Below is a small trained network, with its code and all its weights. Each question gives an input and a class and asks what happens when units are switched off, that is, made to give their printed mean instead of their output.

import numpy as np


def w(rows, s, z=0):
    codes = np.array(rows[::2]) - 128.0
    scale = np.full(codes.shape[1], s)
    scale[-1] = z or s
    return codes * scale


def norm(h):
    return h / np.sqrt((h * h).mean(-1, keepdims=True) + 1e-5)


def f(y):
    return np.maximum(y, 0)


def log_softmax(a):
    a = a - a.max(-1, keepdims=True)
    return a - np.log(np.exp(a).sum(-1, keepdims=True))


def net(x, mask):
    res = np.array(x, float).reshape(1, 6) / 4 @ E
    u = 0
    for l in range(3):
        y = f(norm(res) @ A[l][:, :-1].T + A[l][:, -1])
        res = res + np.where(mask[u : u + 8], y, B[l][:, -1]) @ B[l][:, :-1]
        u += 8
    return log_softmax(norm(res)[-1] @ U[:, :-1].T + U[:, -1])


A, B = {}, {}
E = w([
[160,90,115,148,123,87,235,65,126,111,103],'x0',
[64,136,122,32,119,122,56,126,105,200,154],'x1',
[106,93,238,152,47,219,69,62,108,140,124],'x2',
[70,31,118,89,202,95,182,176,130,151,112],'x3',
[7,189,111,110,76,166,222,60,95,118,141],'x4',
[71,92,212,197,212,81,107,121,142,82,3],'x5',
],0.008)
A[0] = w([
[100,233,55,128,138,95,159,119,136,135,128,23],'0.n0',
[155,59,94,112,221,63,107,238,132,144,109,80],'0.n1',
[200,126,121,117,116,132,58,192,127,132,148,135],'0.n2',
[112,82,233,136,108,138,70,77,132,144,108,44],'0.n3',
[52,110,137,82,162,81,89,101,124,144,116,70],'0.n4',
[182,81,114,149,168,96,166,153,134,117,101,142],'0.n5',
[54,77,98,82,103,174,149,179,137,143,165,2],'0.n6',
[114,124,200,179,224,124,82,252,127,110,74,29],'0.n7',
],0.017,0.0058)
B[0] = w([
[123,200,103,91,97,116,150,116,98,39,129,192],'0.n0',
[170,59,97,47,220,57,117,98,105,105,133,252],'0.n1',
[188,178,136,151,141,142,86,141,153,164,149,225],'0.n2',
[142,107,190,92,114,171,101,86,63,55,74,215],'0.n3',
[59,178,160,91,161,77,72,131,113,168,86,187],'0.n4',
[154,120,140,154,177,72,156,69,127,131,161,209],'0.n5',
[78,79,142,145,135,147,131,137,109,154,212,186],'0.n6',
[57,114,82,230,69,133,108,158,249,84,147,229],'0.n7',
],0.018,0.014)
A[1] = w([
[62,92,129,165,126,119,96,165,176,164,83,37],'1.n0',
[223,196,130,128,119,188,102,193,132,216,133,2],'1.n1',
[134,124,170,184,139,107,250,78,90,164,83,98],'1.n2',
[55,67,109,84,98,182,173,191,77,234,173,69],'1.n3',
[190,148,124,104,104,150,106,162,149,182,121,16],'1.n4',
[113,206,56,53,87,166,236,179,107,109,80,35],'1.n5',
[96,188,141,102,116,109,150,126,52,157,182,73],'1.n6',
[129,117,207,134,58,205,137,96,90,140,43,27],'1.n7',
],0.02,0.0028)
B[1] = w([
[71,192,100,108,88,161,147,104,122,170,105,181],'1.n0',
[158,188,108,171,75,100,40,137,97,229,177,201],'1.n1',
[137,206,207,155,129,116,160,130,156,179,75,176],'1.n2',
[114,143,152,65,197,251,143,204,218,201,149,192],'1.n3',
[165,162,112,168,117,133,94,102,93,189,155,166],'1.n4',
[101,158,76,101,38,54,164,110,61,41,139,212],'1.n5',
[124,149,137,95,111,180,183,156,112,72,201,228],'1.n6',
[160,59,166,105,180,168,108,72,60,75,135,246],'1.n7',
],0.019,0.013)
A[2] = w([
[214,31,63,89,178,68,164,190,115,156,80,2],'2.n0',
[130,84,110,153,106,129,145,203,93,147,77,50],'2.n1',
[155,34,72,229,39,166,161,249,209,103,110,49],'2.n2',
[31,89,106,108,98,57,95,152,151,174,50,76],'2.n3',
[117,57,148,63,125,128,115,205,71,124,109,74],'2.n4',
[128,106,112,122,142,191,163,216,149,146,150,51],'2.n5',
[179,9,75,102,154,66,160,168,112,156,110,31],'2.n6',
[171,146,173,170,140,91,206,186,175,173,35,111],'2.n7',
],0.018,0.0036)
B[2] = w([
[178,54,133,76,204,79,171,67,92,139,197,254],'2.n0',
[99,38,116,154,102,106,145,180,56,166,116,128],'2.n1',
[172,95,89,220,57,254,223,105,194,99,154,187],'2.n2',
[116,146,76,96,123,100,89,228,94,177,29,211],'2.n3',
[186,113,118,203,85,196,186,143,174,141,103,212],'2.n4',
[141,53,117,125,118,164,186,232,162,153,108,201],'2.n5',
[199,160,164,87,200,96,167,72,124,163,147,245],'2.n6',
[105,101,188,176,71,87,183,174,137,212,87,173],'2.n7',
],0.016,0.0072)
U = w([
[136,156,214,189,104,83,212,126,148,187,75,54],'0',
[114,205,109,82,43,110,200,131,59,49,166,108],'1',
[213,189,118,177,68,149,53,139,91,210,191,128],'2',
[108,122,158,57,154,240,187,204,149,178,189,108],'3',
[24,141,87,106,130,113,70,180,164,153,22,123],'4',
[138,84,236,138,123,220,99,61,63,85,68,177],'5',
[125,112,76,247,80,158,130,97,242,85,107,3],'6',
[185,91,96,88,236,32,153,94,162,160,164,252],'7',
],0.013,0.0014)

Each question gives the input, the list of numbers given to net, and the class t.
The units are the neurons (one row each of A and B). Each row of codes is followed by its name. A weight is (code - 128) times the scale printed after its matrix; where a second scale follows, it is the last column's (A, B and U).
mask holds one flag per neuron, layer by layer. A switched-off neuron (its flag False) gives its mean, the last column of its row in B, instead of its output. The means were averaged over made-up inputs and are rounded, as every weight is.
A unit's drop is (log p(t) with every unit on - log p(t) with that unit switched off) / (log p(t) with every unit on - log p(t) with every unit switched off).
The circuit of an input: a set's keep is (log p(t) with only the set's units on - log p(t) with every unit switched off) / (log p(t) with every unit on - log p(t) with every unit switched off). Starting from the 12 units with the biggest drops (on a tie, the unit counted first), units are removed one at a time, each time the one whose removal leaves the highest keep (on an exact tie, the one counted first), for as long as the keep stays at least 0.8.
circuit, biggest first: the units of the circuit, biggest drop first
unit that matters most: the unit with the biggest drop
top k neurons: the k neurons with the biggest drops, biggest first
k most important neurons of layer l: the k neurons of layer l with the biggest drops, biggest first
drop when u is switched off: that unit's drop, to one decimal
input [8,-1,-4,-6,-4,5], class 0: top 3 neurons : 1.n2, 0.n5, 2.n7
input [-1,4,-3,-5,-3,3], class 4: top 2 neurons : 0.n7, 1.n0
input [4,6,8,7,1,-1], class 5: circuit, biggest first : 0.n3
input [-4,5,0,-5,-4,8], class 4: top 3 neurons : 0.n7, 0.n4, 1.n0
input [-1,8,0,-1,8,4], class 3: top 2 neurons : 0.n6, 0.n7
input [2,8,4,0,6,-1], class 3: circuit, biggest first : 1.n3, 0.n6
input [-1,3,-3,1,-6,8], class 4: 2 most important neurons of layer 1 : 1.n0, 1.n7
input [7,0,0,-6,-5,0], class 0: circuit, biggest first : 0.n5, 1.n2, 0.n1
input [3,-8,6,-5,-8,4], class 6: 2 most important neurons of layer 0 : 0.n7, 0.n4
input [3,-4,-4,7,6,5], class 0: top 2 neurons : 1.n2, 2.n7
input [-8,5,0,2,-6,7], class 4: 2 most important neurons of layer 0 : 0.n7, 0.n4
input [3,2,6,-5,2,-6], class 5: top 4 neurons : 0.n2, 1.n7, 0.n0, 0.n6
input [-6,-1,-8,-1,1,-3], class 1: top 2 neurons : 0.n0, 1.n5
input [3,-5,-4,-4,-2,-2], class 0: unit that matters most : 0.n5
input [-6,-1,-3,0,-6,6], class 6: drop when 2.n2 is switched off : 0.1
input [0,-4,-8,-6,2,8], class 6: drop when 0.n7 is switched off : 0.4
input [-1,-8,2,1,-7,4], class 6: drop when 0.n7 is switched off : 1.5
input [-3,6,-8,-3,-4,-7], class 2: 2 most important neurons of layer 0 : 0.n2, 0.n5
